Below are the code and all the weights of a small trained network. Each question names an input and a class and asks about switching units off, where a switched-off unit gives its printed mean instead of its output.

import numpy as np


def w(rows, s, z=0):
    codes = np.array(rows[::2]) - 128.0
    scale = np.full(codes.shape[1], s)
    scale[-1] = z or s
    return codes * scale


def norm(h):
    return h / np.sqrt((h * h).mean(-1, keepdims=True) + 1e-5)


def f(y):
    return np.maximum(y, 0)


def log_softmax(a):
    a = a - a.max(-1, keepdims=True)
    return a - np.log(np.exp(a).sum(-1, keepdims=True))


def net(x, mask):
    res = np.array(x, float).reshape(1, 4) / 4 @ E
    u = 0
    for l in range(2):
        y = f(norm(res) @ A[l][:, :-1].T + A[l][:, -1])
        res = res + np.where(mask[u : u + 8], y, B[l][:, -1]) @ B[l][:, :-1]
        u += 8
    return log_softmax(norm(res)[-1] @ U[:, :-1].T + U[:, -1])


A, B = {}, {}
E = w([
[248,122,92,177,168,87,117],'x0',
[147,110,142,45,200,102,205],'x1',
[136,26,111,63,115,79,142],'x2',
[100,74,150,138,154,178,68],'x3',
],0.011)
A[0] = w([
[249,144,79,231,145,83,126,178],'0.n1',
[165,204,75,153,179,195,157,71],'0.n2',
[170,89,83,159,229,159,189,190],'0.n3',
[213,111,115,164,155,113,85,145],'0.n4',
[170,2,83,71,99,151,76,199],'0.n5',
[146,83,164,78,169,190,59,106],'0.n6',
[128,169,156,217,174,159,187,6],'0.n7',
[128,156,164,66,199,117,216,100],'0.n8',
],0.0091,0.0019)
B[0] = w([
[91,190,143,184,98,141,243,255],'0.n1',
[201,153,192,165,140,82,96,193],'0.n2',
[112,151,95,133,25,93,208,204],'0.n3',
[83,161,122,127,35,135,164,204],'0.n4',
[185,107,235,191,79,100,144,250],'0.n5',
[118,177,69,255,167,199,170,193],'0.n6',
[162,96,224,106,166,130,148,182],'0.n7',
[112,117,36,182,122,179,122,230],'0.n8',
],0.0087,0.0071)
A[1] = w([
[107,243,79,104,127,85,233,138],'1.n1',
[117,96,2,51,148,149,114,108],'1.n2',
[199,197,185,125,168,129,91,59],'1.n3',
[114,175,126,213,75,144,53,178],'1.n4',
[103,230,167,146,191,137,108,5],'1.n5',
[158,207,152,110,167,167,111,46],'1.n6',
[164,55,99,64,173,65,204,142],'1.n7',
[10,134,140,39,120,210,143,127],'1.n8',
],0.0091,0.0027)
B[1] = w([
[113,134,83,165,149,248,159,254],'1.n1',
[220,145,191,164,142,143,198,151],'1.n2',
[174,138,194,138,125,132,133,155],'1.n3',
[166,110,72,154,95,145,149,240],'1.n4',
[188,149,170,117,173,106,132,178],'1.n5',
[254,132,213,180,118,71,155,155],'1.n6',
[206,103,165,97,81,200,122,180],'1.n7',
[80,152,94,136,52,61,141,211],'1.n8',
],0.0094,0.0085)
U = w([
[166,118,61,134,86,214,139,187],'0',
[93,185,102,128,82,84,195,165],'1',
[154,107,101,166,158,195,144,194],'2',
[240,124,223,98,122,52,151,202],'3',
[159,147,76,98,174,103,103,24],'4',
[116,107,81,56,255,29,52,2],'5',
],0.0083,0.003)

Each question gives the input, the list of numbers given to net, and the class t.
The units are the neurons (one row each of A and B). Each row of codes is followed by its name. A weight is (code - 128) times the scale printed after its matrix; where a second scale follows, it is the last column's (A, B and U).
mask holds one flag per neuron, layer by layer. A switched-off neuron (its flag False) gives its mean, the last column of its row in B, instead of its output. The means were averaged over made-up inputs and are rounded, as every weight is.
A unit's drop is (log p(t) with every unit on - log p(t) with that unit switched off) / (log p(t) with every unit on - log p(t) with every unit switched off).
The circuit of an input: a set's keep is (log p(t) with only the set's units on - log p(t) with every unit switched off) / (log p(t) with every unit on - log p(t) with every unit switched off). Starting from the 12 units with the biggest drops (on a tie, the unit counted first), units are removed one at a time, each time the one whose removal leaves the highest keep (on an exact tie, the one counted first), for as long as the keep stays at least 0.8.
units of the circuit, in order: the units of the circuit, biggest drop first
top k neurons: the k neurons with the biggest drops, biggest first
k most important neurons of layer l: the k neurons of layer l with the biggest drops, biggest first
drop of u: that unit's drop, to one decimal
input [2,-3,8,-2], class 3: top 2 neurons => 0.n5, 1.n1
input [-4,6,2,-4], class 0: top 2 neurons => 1.n7, 1.n1
input [-3,-5,-6,5], class 3: units of the circuit, in order => 0.n8, 1.n1
input [0,5,-6,2], class 3: units of the circuit, in order => 0.n2, 0.n7
input [-3,5,-8,-2], class 3: 3 most important neurons of layer 0 => 0.n2, 0.n7, 0.n1
input [1,6,-8,1], class 3: units of the circuit, in order => 0.n2, 0.n7
input [2,7,6,-4], class 0: units of the circuit, in order => 0.n8, 1.n1
input [5,-4,-8,6], class 3: top 3 neurons => 0.n2, 0.n7, 0.n8
input [8,-3,3,6], class 1: units of the circuit, in order => 0.n1, 0.n4
input [6,3,4,3], class 1: top 4 neurons => 0.n3, 0.n4, 0.n1, 0.n5
input [8,-4,7,-3], class 1: top 2 neurons => 0.n1, 0.n4
input [-4,-4,6,2], class 3: top 3 neurons => 0.n5, 1.n1, 0.n8
input [8,0,4,1], class 1: top 3 neurons => 0.n1, 0.n4, 0.n3
input [7,-4,0,5], class 1: most important neuron of layer 1 => 1.n7
input [8,-7,0,6], class 1: 3 most important neurons of layer 0 => 0.n1, 0.n4, 0.n8
input [7,8,7,-8], class 0: 2 most important neurons of layer 1 => 1.n1, 1.n7
input [7,-2,2,-1], class 1: 2 most important neurons of layer 0 => 0.n1, 0.n4
input [1,-2,-4,1], class 3: drop of 1.n2 => 0.0
input [0,1,-6,5], class 3: drop of 1.n6 => 0.1
input [-4,-5,-7,-1], class 3: drop of 0.n2 => 0.1
